Below is a small trained network, with its code and all its weights. Each question gives an input and a class and asks what happens when units are switched off, that is, made to give their printed mean instead of their output.

import numpy as np


def w(rows, s, z=0):
    codes = np.array(rows[::2]) - 128.0
    scale = np.full(codes.shape[1], s)
    scale[-1] = z or s
    return codes * scale


def norm(h):
    return h / np.sqrt((h * h).mean(-1, keepdims=True) + 1e-5)


def f(y):
    return y / 2 * (1 + np.tanh(0.7978845608 * (y + 0.044715 * y**3)))


def log_softmax(a):
    a = a - a.max(-1, keepdims=True)
    return a - np.log(np.exp(a).sum(-1, keepdims=True))


def net(x, mask):
    res = np.array(x, float).reshape(1, 2) / 4 @ E
    u = 0
    for l in range(2):
        y = f(norm(res) @ A[l][:, :-1].T + A[l][:, -1])
        res = res + np.where(mask[u : u + 7], y, B[l][:, -1]) @ B[l][:, :-1]
        u += 7
    return log_softmax(norm(res)[-1] @ U[:, :-1].T + U[:, -1])


A, B = {}, {}
E = w([
[220,169,141,93,25,153,60,127,169,170],'x0',
[160,84,211,149,123,195,78,253,227,182],'x1',
],0.0053)
A[0] = w([
[228,152,92,104,67,127,35,102,175,149,74],'L0N1',
[168,81,142,145,134,137,130,125,123,122,139],'L0N2',
[215,139,146,96,22,152,64,132,159,189,49],'L0N3',
[149,120,160,154,126,150,137,184,138,104,105],'L0N4',
[149,116,109,122,131,101,125,106,108,94,105],'L0N5',
[254,162,145,86,86,129,36,136,194,150,1],'L0N6',
[123,96,88,112,114,99,144,131,106,70,79],'L0N7',
],0.0065,0.002)
B[0] = w([
[138,100,170,86,124,95,171,215,191,147,232],'L0N1',
[158,141,88,138,40,182,96,142,143,114,133],'L0N2',
[195,61,132,84,162,175,105,210,121,246,254],'L0N3',
[191,157,136,94,88,97,124,122,144,74,155],'L0N4',
[135,111,77,213,122,117,163,200,130,92,142],'L0N5',
[190,78,202,158,128,230,143,159,175,253,247],'L0N6',
[133,136,73,93,83,197,147,156,98,118,147],'L0N7',
],0.0063,0.0086)
A[1] = w([
[107,180,128,103,116,36,190,116,130,123,130],'L1N1',
[56,75,150,149,167,125,129,131,71,183,93],'L1N2',
[171,137,24,59,195,74,238,125,24,67,146],'L1N3',
[171,90,117,91,104,154,140,213,140,177,188],'L1N4',
[52,148,67,199,167,148,148,59,2,44,22],'L1N5',
[153,150,182,136,137,149,78,153,230,51,144],'L1N6',
[74,185,52,188,151,101,116,134,76,50,2],'L1N7',
],0.0054,0.0038)
B[1] = w([
[159,126,112,192,146,120,102,148,117,157,141],'L1N1',
[172,135,96,109,63,108,80,119,136,152,144],'L1N2',
[118,118,146,195,108,119,122,84,109,125,240],'L1N3',
[66,169,91,135,130,83,131,84,98,60,254],'L1N4',
[121,162,115,37,205,255,107,116,89,106,231],'L1N5',
[114,95,113,142,150,121,106,142,151,108,163],'L1N6',
[143,134,121,88,160,179,117,175,107,103,177],'L1N7',
],0.0097,0.0081)
U = w([
[100,148,107,142,194,222,106,82,52,77,179],'0',
[81,85,148,155,183,125,83,168,189,54,201],'1',
[124,149,107,199,82,59,143,67,75,116,108],'2',
[122,158,95,61,85,57,184,158,116,145,109],'3',
[134,121,151,128,129,119,137,97,142,134,3],'4',
[118,137,172,127,129,122,124,107,132,141,13],'5',
[181,104,194,92,131,168,111,190,181,250,222],'6',
],0.014,0.0035)

Each question gives the input, the list of numbers given to net, and the class t.
The units are the neurons (one row each of A and B). Each row of codes is followed by its name. A weight is (code - 128) times the scale printed after its matrix; where a second scale follows, it is the last column's (A, B and U).
mask holds one flag per neuron, layer by layer. A switched-off neuron (its flag False) gives its mean, the last column of its row in B, instead of its output. The means were averaged over made-up inputs and are rounded, as every weight is.
A unit's drop is (log p(t) with every unit on - log p(t) with that unit switched off) / (log p(t) with every unit on - log p(t) with every unit switched off).
The circuit of an input: a set's keep is (log p(t) with only the set's units on - log p(t) with every unit switched off) / (log p(t) with every unit on - log p(t) with every unit switched off). Starting from the 12 units with the biggest drops (on a tie, the unit counted first), units are removed one at a time, each time the one whose removal leaves the highest keep (on an exact tie, the one counted first), for as long as the keep stays at least 0.8.
units of the circuit, in order: the units of the circuit, biggest drop first
k most important neurons: the k neurons with the biggest drops, biggest first
k most important neurons of layer l: the k neurons of layer l with the biggest drops, biggest first
drop of u: that unit's drop, to one decimal
input [5,-6], class 2: units of the circuit, in order	(L1N5 L0N3)
input [5,-5], class 3: units of the circuit, in order	(L1N3 L1N4 L1N5)
input [-6,2], class 0: units of the circuit, in order	(L0N1)
input [-2,0], class 0: 2 most important neurons	(L0N1 L0N3)
input [-3,0], class 0: 3 most important neurons of layer 0	(L0N1 L0N6 L0N3)
input [-6,3], class 1: 3 most important neurons	(L1N5 L0N3 L1N4)
input [8,-7], class 3: 2 most important neurons	(L1N4 L1N5)
input [1,-2], class 0: 2 most important neurons	(L0N1 L0N3)
input [7,-6], class 3: 2 most important neurons of layer 1	(L1N4 L1N5)
input [-4,3], class 1: drop of L0N3	0.1
input [-4,1], class 0: drop of L0N5	0.0
input [2,-3], class 2: drop of L0N6	0.1
